Below is a small trained network, with its code and all its weights. Each question gives an input and a target symbol and asks what happens when units are switched off, that is, made to give their printed mean instead of their output.

import numpy as np


def w(rows, s, z=0):
    codes = np.array(rows[::2]) - 128.0
    scale = np.full(codes.shape[1], s)
    scale[-1] = z or s
    return codes * scale


def norm(h):
    return h / np.sqrt((h * h).mean(-1, keepdims=True) + 1e-5)


def f(y):
    return y / 2 * (1 + np.tanh(0.7978845608 * (y + 0.044715 * y**3)))


def softmax(a):
    e = np.exp(a - a.max(-1, keepdims=True))
    return e / e.sum(-1, keepdims=True)


def log_softmax(a):
    a = a - a.max(-1, keepdims=True)
    return a - np.log(np.exp(a).sum(-1, keepdims=True))


def net(x, mask):
    ids = ['αβγδεζηθλμξπστψ'.index(c) for c in x.split()]
    T = len(ids)
    res = E[ids] + P[:T]
    u = 0
    for l in range(2):
        q, k, v = (norm(res) @ M[l].T for M in (Q, K, V))
        z = softmax(np.where(np.tri(T) > 0, q @ k.T / 2**0.5, -1e9)) @ v
        res = res + np.where(mask[u], z, O[l][:, -1]) @ O[l][:, :-1]
        u += 1
        y = f(norm(res) @ A[l][:, :-1].T + A[l][:, -1])
        res = res + np.where(mask[u : u + 4], y, B[l][:, -1]) @ B[l][:, :-1]
        u += 4
    return log_softmax(norm(res)[-1] @ U[:, :-1].T + U[:, -1])


Q, K, V, O, A, B = {}, {}, {}, {}, {}, {}
E = w([
[124,128,132,158,121],'α',
[129,123,145,118,131],'β',
[122,117,131,94,139],'γ',
[134,136,145,139,123],'δ',
[104,115,87,101,133],'ε',
[137,139,151,172,121],'ζ',
[110,119,116,118,129],'η',
[118,124,132,123,133],'θ',
[249,253,89,113,196],'λ',
[105,119,97,125,123],'μ',
[115,126,115,120,131],'ξ',
[122,123,132,142,129],'π',
[114,128,108,155,124],'σ',
[152,140,181,156,125],'τ',
[134,134,144,154,125],'ψ',
],0.0053)
P = w([
[134,133,126,113,60],'0',
[88,172,139,98,79],'1',
[89,140,148,139,143],'2',
[186,131,110,112,37],'3',
[151,76,127,153,141],'4',
[27,191,161,114,147],'5',
[80,125,141,162,219],'6',
[221,97,80,138,90],'7',
[167,60,110,172,204],'8',
[42,145,169,139,168],'9',
[76,94,160,164,253],'10',
],0.0029)
Q[0] = w([
[122,83,107,156,227],'0.h0',
[253,226,75,86,63],'0.h0',
],0.0061)
K[0] = w([
[107,184,115,127,203],'0.h0',
[1,40,201,140,56],'0.h0',
],0.0056)
V[0] = w([
[212,252,107,98,145],'0.h0',
[211,223,51,115,151],'0.h0',
],0.0025)
O[0] = w([
[175,208,23,137,210,93],'0.h0',
[200,253,58,133,233,2],'0.h0',
],0.0027,0.00052)
A[0] = w([
[201,155,249,217,112,4],'0.n0',
[137,128,150,205,133,41],'0.n1',
[124,123,131,135,113,75],'0.n2',
[82,119,35,64,100,2],'0.n3',
],0.0019,0.00084)
B[0] = w([
[7,55,36,36,165,49],'0.n0',
[99,95,149,52,131,53],'0.n1',
[108,103,139,126,135,80],'0.n2',
[125,153,247,211,189,2],'0.n3',
],0.0015,0.00034)
Q[1] = w([
[252,57,82,138,92],'1.h0',
[130,76,128,160,221],'1.h0',
],0.012)
K[1] = w([
[22,192,167,120,171],'1.h0',
[129,88,125,173,247],'1.h0',
],0.013)
V[1] = w([
[217,159,253,244,120],'1.h0',
[68,121,51,242,116],'1.h0',
],0.0051)
O[1] = w([
[244,59,42,109,2,11],'1.h0',
[86,219,164,98,53,1],'1.h0',
],0.0064,0.00031)
A[1] = w([
[143,120,114,127,18,68],'1.n0',
[150,2,62,160,173,1],'1.n1',
[102,196,156,119,186,205],'1.n2',
[209,109,84,105,125,142],'1.n3',
],0.006,0.0046)
B[1] = w([
[116,125,144,35,242,145],'1.n0',
[191,181,243,152,103,245],'1.n1',
[170,136,25,172,84,251],'1.n2',
[122,254,80,215,168,190],'1.n3',
],0.0054,0.0029)
U = w([
[123,127,138,74,143,125],'α',
[200,150,216,184,120,229],'β',
[114,23,101,181,227,163],'γ',
[185,199,102,110,214,54],'δ',
[22,200,165,159,214,51],'ε',
[168,114,96,87,105,113],'ζ',
[89,109,111,167,97,90],'η',
[103,3,106,150,45,183],'θ',
[129,132,123,134,132,21],'λ',
[67,179,136,158,112,23],'μ',
[127,163,62,174,94,68],'ξ',
[94,78,160,50,169,253],'π',
[79,179,145,83,2,149],'σ',
[231,72,69,122,77,99],'τ',
[154,160,95,73,163,153],'ψ',
],0.0088,0.0031)

Each question gives the input, a string of symbols that net reads in full, and the target symbol t.
The units are the heads (2 rows each of Q, K, V and O) and the neurons (one row each of A and B). Each row of codes is followed by its name. A weight is (code - 128) times the scale printed after its matrix; where a second scale follows, it is the last column's (O, A, B and U).
mask holds one flag per unit, layer by layer, with each layer's heads first. A switched-off unit (its flag False) gives its mean, the last column of its rows in O or B, instead of its output. The means were averaged over made-up inputs and are rounded, as every weight is.
A unit's drop is (log p(t) with every unit on - log p(t) with that unit switched off) / (log p(t) with every unit on - log p(t) with every unit switched off).
The circuit of an input: a set's keep is (log p(t) with only the set's units on - log p(t) with every unit switched off) / (log p(t) with every unit on - log p(t) with every unit switched off). Starting from all 10 units, units are removed one at a time, each time the one whose removal leaves the highest keep (on an exact tie, the one counted first), for as long as the keep stays at least 0.8.
circuit, biggest first: the units of the circuit, biggest drop first
top k neurons: the k neurons with the biggest drops, biggest first
top k neurons in layer l: the k neurons of layer l with the biggest drops, biggest first
drop of u: that unit's drop, to one decimal
input ε σ τ α σ, target τ: circuit, biggest first -> 1.h0
input β β ξ, target β: circuit, biggest first -> 1.h0; 1.n1
input γ γ ε β γ π, target β: top 2 neurons -> 1.n1; 1.n2
input ζ β θ ψ β, target θ: top 2 neurons -> 1.n1; 1.n3
input γ π τ β δ γ, target β: circuit, biggest first -> 1.h0; 1.n1; 0.n0
input β γ β β π β σ β γ σ, target β: circuit, biggest first -> 1.h0; 1.n1; 1.n2
input δ α σ, target δ: top 2 neurons in layer 1 -> 1.n0; 1.n3
input σ σ β γ, target σ: circuit, biggest first -> 1.h0; 1.n3
input τ γ σ π θ θ, target π: circuit, biggest first -> 1.h0; 1.n0; 1.n2
input β ε ξ β σ β δ θ ψ, target δ: top 2 neurons -> 1.n0; 1.n3
input ζ β β β β β ε β β ε, target β: circuit, biggest first -> 1.h0; 1.n1; 1.n2
input δ ε γ σ π τ ε, target π: top 3 neurons in layer 1 -> 1.n0; 1.n2; 1.n3
input β β β ψ β β β δ γ π β, target γ: circuit, biggest first -> 1.n3; 1.n1
input β τ θ π σ γ ζ, target σ: circuit, biggest first -> 1.h0
input τ θ β β, target θ: top 3 neurons in layer 1 -> 1.n3; 1.n1; 1.n0
input π β ε δ β β γ μ β ψ γ, target β: circuit, biggest first -> 1.h0; 1.n1
input β σ τ δ, target σ: top 2 neurons -> 1.n3; 1.n1
input π λ γ γ, target δ: top 4 neurons -> 1.n3; 1.n0; 1.n2; 1.n1
input γ σ β θ γ π β σ, target π: top 2 neurons -> 1.n0; 1.n2
input γ β ε γ σ, target ε: circuit, biggest first -> 1.h0
input π β α, target π: top 2 neurons -> 1.n0; 1.n2
input ε ψ γ β γ μ, target β: drop of 1.h0 -> 1.4
input γ β ε, target γ: drop of 1.h0 -> 0.7
input γ ε β ψ γ π β δ, target π: drop of 1.n3 -> 0.2
